Moves between nodes:
q988: p>q481, v>q731, d>q76, y>q52
q242: p>q862, v>q781, d>q575, y>q766
q482: p>q880, v>q186, d>q119, y>q516
q504: p>q378, v>q64, d>q13, y>q60
q557: p>q360, v>q181, d>q674, y>q781
q467: p>q367, v>q179, d>q247, y>q83
q48: p>q982, v>q57, d>q122, y>q464
q64: p>q504, v>q153, d>q534, y>q47
q217: p>q303, v>q55, d>q793, y>q198
q186: p>q482, v>q931, d>q743, y>q320
q89: p>q766, v>q214, d>q242, y>q931
q648: p>q368, v>q52, d>q214, y>q190
q774: p>q136, v>q397, d>q869, y>q702
q265: p>q509, v>q364, d>q200, y>q121
q727: p>q533, v>q516, d>q299, y>q137
q903: p>q364, v>q610, d>q384, y>q465
q384: p>q446, v>q495, d>q83, y>q364
q509: p>q670, v>q265, d>q668, y>q675
q247: p>q794, v>q192, d>q196, y>q367
q44: p>q674, v>q60, d>q273, y>q557
q397: p>q774, v>q839, d>q191, y>q622
q982: p>q150, v>q48, d>q363, y>q839
q13: p>q321, v>q534, d>q731, y>q378
q731: p>q988, v>q675, d>q490, y>q321
q490: p>q76, v>q670, d>q723, y>q988
q190: p>q691, v>q697, d>q368, y>q958
q723: p>q181, v>q527, d>q60, y>q76
q121: p>q675, v>q990, d>q509, y>q534
q674: p>q26, v>q44, d>q697, y>q360
q691: p>q251, v>q190, d>q931, y>q942
q512: p>q616, v>q702, d>q388, y>q416
q555: p>q781, v>q76, d>q557, y>q214
q360: p>q575, v>q557, d>q26, y>q242
q198: p>q610, v>q313, d>q303, y>q116
q479: p>q83, v>q417, d>q467, y>q384
q106: p>q116, v>q388, d>q198, y>q192
q533: p>q965, v>q727, d>q864, y>q581
q273: p>q697, v>q378, d>q52, y>q674
q743: p>q119, v>q766, d>q160, y>q482
q864: p>q906, v>q299, d>q622, y>q965
q869: p>q821, v>q191, d>q581, y>q136
q55: p>q217, v>q581, d>q547, y>q313
q500: p>q153, v>q367, d>q326, y>q317
q581: p>q55, v>q137, d>q965, y>q821
q76: p>q555, v>q490, d>q181, y>q481
q622: p>q702, v>q959, d>q774, y>q906
q781: p>q242, v>q555, d>q360, y>q89
q26: p>q958, v>q674, d>q190, y>q575
q416: p>q179, v>q796, d>q616, y>q417
q57: p>q48, v>q575, d>q942, y>q160
q231: p>q534, v>q326, d>q121, y>q64
q83: p>q790, v>q479, d>q367, y>q446
q160: p>q464, v>q862, d>q48, y>q119
q367: p>q500, v>q467, d>q794, y>q790
q534: p>q13, v>q231, d>q675, y>q504
q527: p>q723, v>q668, d>q47, y>q490
q116: p>q196, v>q106, d>q610, y>q247
q196: p>q465, v>q116, d>q903, y>q794
q968: p>q959, v>q119, d>q839, y>q299
q122: p>q363, v>q942, d>q320, y>q982
q616: p>q192, v>q512, d>q106, y>q179
q796: p>q416, v>q906, d>q512, y>q793
q965: p>q547, v>q533, d>q906, y>q55
q363: p>q42, v>q122, d>q516, y>q150
q495: p>q384, v>q303, d>q479, y>q903
q52: p>q648, v>q321, d>q481, y>q697
q481: p>q214, v>q988, d>q555, y>q648
q200: p>q668, v>q446, d>q317, y>q509
q464: p>q839, v>q160, d>q982, y>q968
q465: p>q990, v>q196, d>q364, y>q326
q417: p>q479, v>q793, d>q179, y>q495
q153: p>q64, v>q500, d>q231, y>q643
q575: p>q57, v>q360, d>q958, y>q862
q446: p>q200, v>q384, d>q790, y>q265
q326: p>q231, v>q794, d>q990, y>q153
q388: p>q106, v>q136, d>q313, y>q616
q179: p>q467, v>q416, d>q192, y>q479
q862: p>q160, v>q242, d>q57, y>q743
q299: p>q864, v>q880, d>q959, y>q533
q150: p>q191, v>q982, d>q42, y>q397
q136: p>q388, v>q774, d>q821, y>q512
q303: p>q495, v>q217, d>q417, y>q610
q643: p>q47, v>q317, d>q64, y>q527
q321: p>q52, v>q13, d>q988, y>q273
q931: p>q186, v>q368, d>q766, y>q251
q675: p>q731, v>q121, d>q670, y>q13
q60: p>q44, v>q47, d>q378, y>q181
q214: p>q89, v>q481, d>q781, y>q368
q192: p>q247, v>q616, d>q116, y>q467
q137: p>q581, v>q42, d>q533, y>q869
q990: p>q121, v>q465, d>q265, y>q231
q668: p>q527, v>q200, d>q643, y>q670
q181: p>q557, v>q723, d>q44, y>q555
q839: p>q397, v>q464, d>q150, y>q959
q880: p>q299, v>q482, d>q968, y>q727
q790: p>q317, v>q83, d>q500, y>q200
q610: p>q903, v>q198, d>q495, y>q196
q251: p>q320, v>q691, d>q186, y>q122
q119: p>q968, v>q743, d>q464, y>q880
q320: p>q516, v>q251, d>q482, y>q363
q697: p>q190, v>q273, d>q648, y>q26
q766: p>q743, v>q89, d>q862, y>q186
q906: p>q796, v>q864, d>q702, y>q547
q959: p>q622, v>q968, d>q397, y>q864
q670: p>q490, v>q509, d>q527, y>q731
q821: p>q313, v>q869, d>q55, y>q388
q368: p>q931, v>q648, d>q89, y>q691
q547: p>q793, v>q965, d>q796, y>q217
q958: p>q942, v>q26, d>q691, y>q57
q793: p>q417, v>q547, d>q416, y>q303
q42: p>q137, v>q363, d>q727, y>q191
q378: p>q273, v>q504, d>q321, y>q44
q191: p>q869, v>q150, d>q137, y>q774
q942: p>q122, v>q958, d>q251, y>q48
q364: p>q265, v>q903, d>q446, y>q990
q317: p>q643, v>q790, d>q153, y>q668
q702: p>q512, v>q622, d>q136, y>q796
q313: p>q198, v>q821, d>q217, y>q106
q794: p>q326, v>q247, d>q465, y>q500
q47: p>q60, v>q643, d>q504, y>q723
q516: p>q727, v>q320, d>q880, y>q42

The rows follow the links: the fewer symbols apart two nodes are, the more alike their rows tend to be.

Named rows; a name shown again gets a slightly different row:
q959: [-23, 19, 5, 8, 18, 0, -28, 11, 12, 6, -23, 16, 30, 31, -43, 28, 8, -1, 6, -9, -17, 23, 38, 6, -14, -2, -29, -9, 7, 1, -7, -14, 0, 3, 7, 31, -10, 28, -17, -9, -8]
q48: [8, 27, 12, 21, 6, -5, -3, -14, 21, -7, -6, 10, -28, 31, -24, -5, -1, 21, 34, -9, 18, -22, 14, 10, 4, -38, 15, -9, -24, 7, 0, 11, 6, -11, 16, 16, 20, -38, -8, 26, 28]
q509: [4, 3, -14, -1, -22, 20, 24, 0, -31, -14, 8, -4, 26, -14, 18, -5, -21, -17, 6, 2, 12, 27, -29, -20, 9, 41, 11, -16, 5, 39, -20, -24, 7, -20, -12, -5, 5, 20, -22, -13, -6]
q417: [-1, -44, -1, -31, -9, -15, 12, 13, -31, -24, -4, -14, 28, 7, -2, 10, -8, 10, -4, 4, -21, -13, -9, -11, 22, -1, 12, 11, 8, -49, 2, -23, -14, 19, -18, 8, -22, -4, 10, -15, -31]
q766: [5, -5, 20, 29, -4, 6, 13, -5, 19, 20, 28, 6, -27, 16, 12, 4, 20, 0, 27, -12, 24, -17, 12, 7, 17, -20, -12, 15, -29, 3, 21, 0, -10, 27, -9, 3, -5, -26, -33, -5, 45]
q367: [0, -13, -12, -8, -19, 51, -3, 4, 2, 17, -4, 21, -33, -38, -6, -6, 20, -18, -10, -4, 3, -8, -25, 15, 1, 26, -1, -2, -2, -29, -15, -20, -14, -2, -20, 13, 17, -9, 39, 14, -1]
q821: [0, -7, -9, -6, 8, -36, -24, 17, 20, -8, -2, -31, -17, -11, -36, 7, -29, 5, 1, 1, -9, -20, 8, 18, 9, 10, -28, 18, 21, 21, 17, 30, -9, -33, -18, -14, 4, -14, 21, -13, -21]
q691: [5, -11, 17, 29, 0, 1, 17, -2, 18, 20, 31, 4, -15, 15, 27, -2, 27, -2, 23, -9, 20, -9, 12, 7, 18, -16, -12, 18, -27, 2, 20, -1, -11, 34, -8, -2, -11, -15, -36, -11, 43]
q388: [8, 2, -2, -20, 2, -31, -8, 5, -5, -26, -4, -29, -5, -2, -32, 12, -27, 16, 3, 6, -10, -21, -2, -8, 25, 16, -6, 12, 26, 1, 20, 25, 0, -32, -18, -20, -6, -26, 11, -16, -45]
q116: [-11, -56, -1, -29, -17, 0, 7, 14, -28, -9, -3, -9, 15, -2, 2, 13, -1, 3, -3, 0, -15, -7, -13, -6, 14, 1, 7, 12, -4, -54, 7, -32, -21, 29, -17, 15, -16, 3, 14, -7, -15]
q446: [9, 0, -22, 2, -11, 45, 6, 2, 12, 2, -5, 18, -21, -36, -3, -24, 15, -20, -1, 1, 0, -2, -30, 17, 3, 32, 11, -9, 9, -4, -33, -13, -10, -24, -14, 4, 25, -9, 39, 13, -5]
q42: [-21, 17, 0, 6, 17, 1, -24, 4, 8, -9, -31, 12, 29, 45, -37, 24, 7, 11, 24, -7, -14, 31, 31, -3, -11, -4, -14, -9, -1, 3, 2, -14, 4, -2, 23, 23, -7, 23, -19, 2, -4]
q191: [-19, 17, 7, 12, 24, -5, -28, 16, 17, 11, -18, 11, 24, 20, -45, 28, 7, -8, -7, -9, -17, 14, 38, 17, -15, -5, -34, -3, 11, 2, -13, -11, -1, 5, -1, 32, -8, 28, -12, -15, -6]
q616: [10, -16, 0, -30, -3, -26, 8, 7, -25, -33, -4, -20, 22, 10, -19, 12, -18, 17, -5, 8, -17, -18, -9, -14, 31, 6, 10, 8, 22, -31, 8, -3, -3, -8, -19, -5, -21, -19, 6, -19, -48]
q60: [-2, -3, 8, -7, -11, -13, -1, -8, -22, 27, 13, -7, -16, -31, 39, -10, -26, -2, -47, 2, 10, -2, -6, -4, -43, -29, 10, -6, -16, 11, 0, 16, 17, 13, 17, -11, 10, 19, 14, 21, 24]
q670: [1, 7, 10, -2, -22, 7, 23, 0, -47, 13, 17, -4, 17, -25, 19, 12, -30, -16, -34, -2, 20, 9, -17, -19, -13, 7, 7, -20, -4, 24, -22, -19, 18, 8, -17, 11, -1, 27, -28, -10, 8]
q727: [-23, 19, 4, 5, 19, -1, -27, 6, 7, -5, -29, 12, 28, 42, -37, 27, 9, 6, 18, -7, -15, 30, 33, 0, -11, -5, -19, -8, 2, 0, -1, -14, 4, 1, 20, 27, -8, 28, -18, -3, -5]
q55: [2, -5, -6, -8, 5, -35, -21, 15, 14, -11, -2, -32, -16, -9, -36, 6, -32, 8, 3, 2, -11, -19, 7, 12, 13, 14, -23, 17, 22, 22, 19, 31, -6, -35, -18, -18, 2, -18, 18, -16, -27]
q990: [14, 0, -32, 2, -10, 34, 12, 3, 6, -18, -5, 7, 2, -26, 10, -32, 2, -19, 13, 5, 1, 13, -37, 8, 10, 41, 18, -12, 13, 21, -35, -14, -8, -34, -9, -6, 24, -1, 22, 4, -10]
q790: [12, 0, -25, 2, -9, 42, 6, 2, 13, -6, -7, 17, -14, -34, -1, -27, 14, -20, 3, 2, 0, 2, -32, 17, 5, 35, 14, -10, 12, 2, -35, -11, -9, -27, -13, 2, 27, -7, 36, 13, -8]
q47: [-1, 6, 13, -1, -22, 2, 16, 0, -45, 20, 20, -4, 10, -28, 24, 9, -34, -13, -43, -1, 18, 2, -12, -12, -25, -9, 8, -19, -8, 18, -21, -16, 18, 16, -13, 11, 3, 22, -20, -5, 14]
q247: [-12, -46, -4, -21, -25, 33, -1, 10, -16, 17, -3, 5, -17, -22, -2, 9, 13, -10, -6, -3, -7, -4, -16, 2, 4, 15, -4, 11, -13, -48, 3, -32, -23, 24, -18, 17, -1, 1, 29, 5, 0]
q648: [13, 30, 7, 7, 24, 0, 19, -27, 15, 1, 8, 16, 15, 9, 48, -19, 46, 0, -16, 14, -3, 12, 5, -18, 0, -5, 11, 2, 13, -8, 12, 23, 15, 20, 28, -34, -23, 4, -15, 1, -8]
q313: [11, 1, -3, -21, -1, -31, -4, 3, -8, -30, -6, -28, 1, -1, -31, 11, -26, 16, 1, 5, -10, -21, -5, -11, 28, 12, -3, 10, 27, -5, 17, 20, 2, -28, -21, -17, -11, -25, 9, -16, -47]
q320: [4, 25, 4, 15, 11, -11, -6, -12, 20, -17, -14, 10, -15, 39, -24, -8, -3, 25, 38, -9, 9, -13, 16, 9, 1, -38, 19, -11, -18, 8, -2, 9, 7, -17, 24, 15, 20, -31, -2, 28, 21]
q303: [3, -36, 1, -31, -7, -20, 11, 11, -31, -28, -4, -15, 29, 8, -8, 12, -12, 11, -5, 6, -18, -16, -10, -13, 25, 0, 15, 11, 12, -46, 5, -18, -11, 13, -18, 5, -21, -9, 8, -16, -36]
q299: [-22, 19, 6, 7, 20, 0, -27, 7, 10, 2, -28, 13, 29, 38, -42, 28, 9, 2, 11, -6, -13, 27, 35, 3, -11, -2, -24, -8, 3, 1, -4, -15, 2, 0, 15, 29, -8, 28, -19, -5, -7]
q122: [7, 28, 8, 18, 7, -9, -5, -14, 21, -12, -10, 9, -22, 34, -24, -7, -2, 24, 37, -8, 13, -17, 15, 9, 3, -38, 16, -11, -20, 8, -3, 10, 6, -15, 21, 15, 20, -34, -6, 26, 23]

Each walk starts at a row. The symbols on each line, taken left to right, move it on to the next node.
Answer with the node's row; about right is enough.
[-9, -8, -5, 6, 18, -31, -30, 28, 30, 5, -2, -19, -8, -9, -36, 6, -20, -4, -10, -3, -17, -16, 21, 36, -7, -3, -37, 15, 17, 23, -1, 24, -12, -21, -18, 1, 8, -1, 20, -15, -8]
y y p p y y d v	[-11, -39, -4, -17, -25, 38, -4, 8, -12, 20, -4, 9, -23, -27, -3, 8, 17, -11, -7, -5, -3, -4, -17, 4, 1, 17, -4, 9, -11, -48, 0, -32, -21, 21, -22, 18, 1, -1, 31, 6, 1]
p d v p y p	[9, -1, -19, 1, -21, 22, 21, 0, -25, -17, 5, -4, 22, -16, 17, -9, -17, -15, 11, 3, 10, 29, -33, -17, 11, 45, 12, -15, 5, 39, -20, -24, 3, -22, -10, -7, 7, 18, -17, -12, -7]
[2, 8, 8, -3, -23, 9, 24, -2, -46, 8, 17, -1, 21, -22, 18, 11, -30, -18, -28, -1, 21, 15, -18, -20, -8, 14, 7, -21, -5, 26, -20, -23, 18, 4, -18, 10, -2, 24, -30, -11, 4]
v y d p v y	[-2, 2, 16, -3, -16, -4, 12, 0, -40, 23, 21, -4, 1, -32, 30, 4, -32, -11, -48, -2, 17, -3, -8, -6, -35, -21, 9, -12, -12, 15, -18, -4, 18, 18, -5, 8, 4, 23, -8, 4, 22]
v v v d d	[14, -4, -31, 4, -10, 31, 15, 3, 3, -20, -4, 4, 7, -21, 13, -31, -1, -17, 15, 8, 1, 17, -37, 5, 8, 44, 17, -14, 12, 25, -33, -15, -7, -35, -6, -9, 23, 2, 15, 1, -9]
[-12, 13, -4, 3, 13, -7, -20, -4, 9, -22, -32, 8, 21, 52, -29, 6, -1, 21, 44, -6, -9, 24, 23, -7, -9, -14, 4, -10, -8, 9, 5, -7, 5, -12, 38, 14, 6, 10, -11, 16, 4]
p p y y y d d	[9, -6, 0, -25, -1, -30, 3, 5, -15, -33, -5, -24, 12, 4, -27, 14, -22, 16, -2, 7, -15, -21, -6, -15, 30, 11, 6, 7, 25, -16, 13, 11, 0, -19, -20, -11, -16, -23, 6, -17, -51]
d d p d d p p	[8, -3, -20, 0, -12, 48, 2, 1, 9, 5, -6, 20, -25, -38, -5, -20, 19, -21, -4, 0, 0, -4, -28, 17, 3, 32, 8, -7, 6, -12, -30, -16, -12, -19, -18, 9, 25, -9, 41, 12, -6]
[-16, 8, 6, 12, 25, -13, -29, 26, 25, 15, -8, 5, 15, 4, -41, 21, -2, -13, -15, -8, -17, -1, 36, 32, -15, -9, -37, 3, 16, 8, -16, 0, -7, -1, -12, 28, -2, 19, 3, -17, -3]
d p p y y y y y	[5, -6, -16, -4, -15, 51, 1, 2, 9, 11, -5, 19, -28, -37, -5, -15, 20, -20, -7, -2, 1, -5, -26, 16, 2, 28, 5, -4, 5, -20, -26, -16, -15, -13, -17, 11, 22, -10, 41, 16, -4]
y v v d y d y	[15, 0, -31, 2, -10, 36, 10, 4, 9, -15, -6, 12, -5, -29, 7, -31, 5, -19, 10, 6, -1, 9, -34, 12, 8, 38, 16, -13, 13, 16, -36, -14, -9, -33, -8, -3, 26, -5, 27, 8, -11]
[-12, -55, -2, -25, -22, 15, 2, 14, -26, 3, -3, -3, 2, -10, 2, 13, 6, -3, -3, 0, -14, -5, -15, -3, 9, 4, 2, 13, -9, -55, 8, -34, -23, 32, -19, 15, -11, 3, 19, -6, -6]
p v v v d d p p	[-14, -51, -3, -24, -24, 27, -1, 12, -19, 13, -1, 2, -13, -18, 0, 9, 11, -6, -4, -2, -8, -4, -17, 1, 4, 11, -3, 13, -11, -54, 6, -33, -23, 27, -19, 16, -4, 1, 24, 1, -1]
p d v d d	[-10, -34, -5, -17, -23, 43, -5, 6, -9, 22, -2, 11, -29, -31, -3, 5, 19, -13, -7, -5, -1, -7, -20, 8, 2, 19, -3, 7, -11, -46, -4, -29, -21, 17, -21, 17, 6, -3, 34, 9, 1]
[-10, -57, -3, -27, -20, 10, 6, 16, -28, -2, -1, -6, 11, -5, 3, 10, 4, 1, -3, 1, -14, -6, -14, -4, 10, 5, 4, 13, -6, -55, 5, -32, -21, 31, -18, 16, -13, 4, 18, -6, -9]
p p d p p d y y	[-4, -2, 12, -6, -14, -11, 5, -2, -31, 26, 17, -7, -7, -33, 34, -4, -30, -8, -50, -1, 13, -4, -8, -5, -41, -26, 10, -10, -13, 11, -9, 6, 17, 18, 5, 0, 7, 21, 2, 13, 26]
p p d p p d y y	[8, 25, 14, 22, 3, -4, -1, -14, 21, -2, -1, 10, -33, 28, -21, -1, 0, 20, 33, -12, 20, -23, 14, 11, 8, -37, 10, -5, -23, 6, 2, 9, 4, -10, 9, 18, 17, -41, -11, 22, 29]
[-21, 18, 9, 9, 22, -2, -27, 16, 13, 10, -22, 12, 27, 27, -44, 28, 7, -5, -2, -8, -17, 19, 37, 12, -15, -3, -32, -7, 9, 0, -10, -14, 1, 6, 4, 30, -10, 29, -14, -12, -6]
d d p y v y p p	[7, -23, 1, -31, -4, -26, 12, 7, -29, -34, -5, -19, 27, 9, -14, 12, -15, 15, -4, 9, -18, -18, -8, -15, 29, 3, 12, 6, 20, -35, 6, -5, -5, 0, -18, 0, -20, -15, 6, -16, -45]
v y d p v y	[-5, -53, -1, -29, -15, -4, 9, 14, -32, -14, -2, -10, 21, 1, 2, 12, -3, 5, -3, 2, -17, -9, -12, -7, 15, 1, 9, 12, 0, -55, 5, -30, -21, 28, -18, 14, -19, 2, 12, -11, -20]
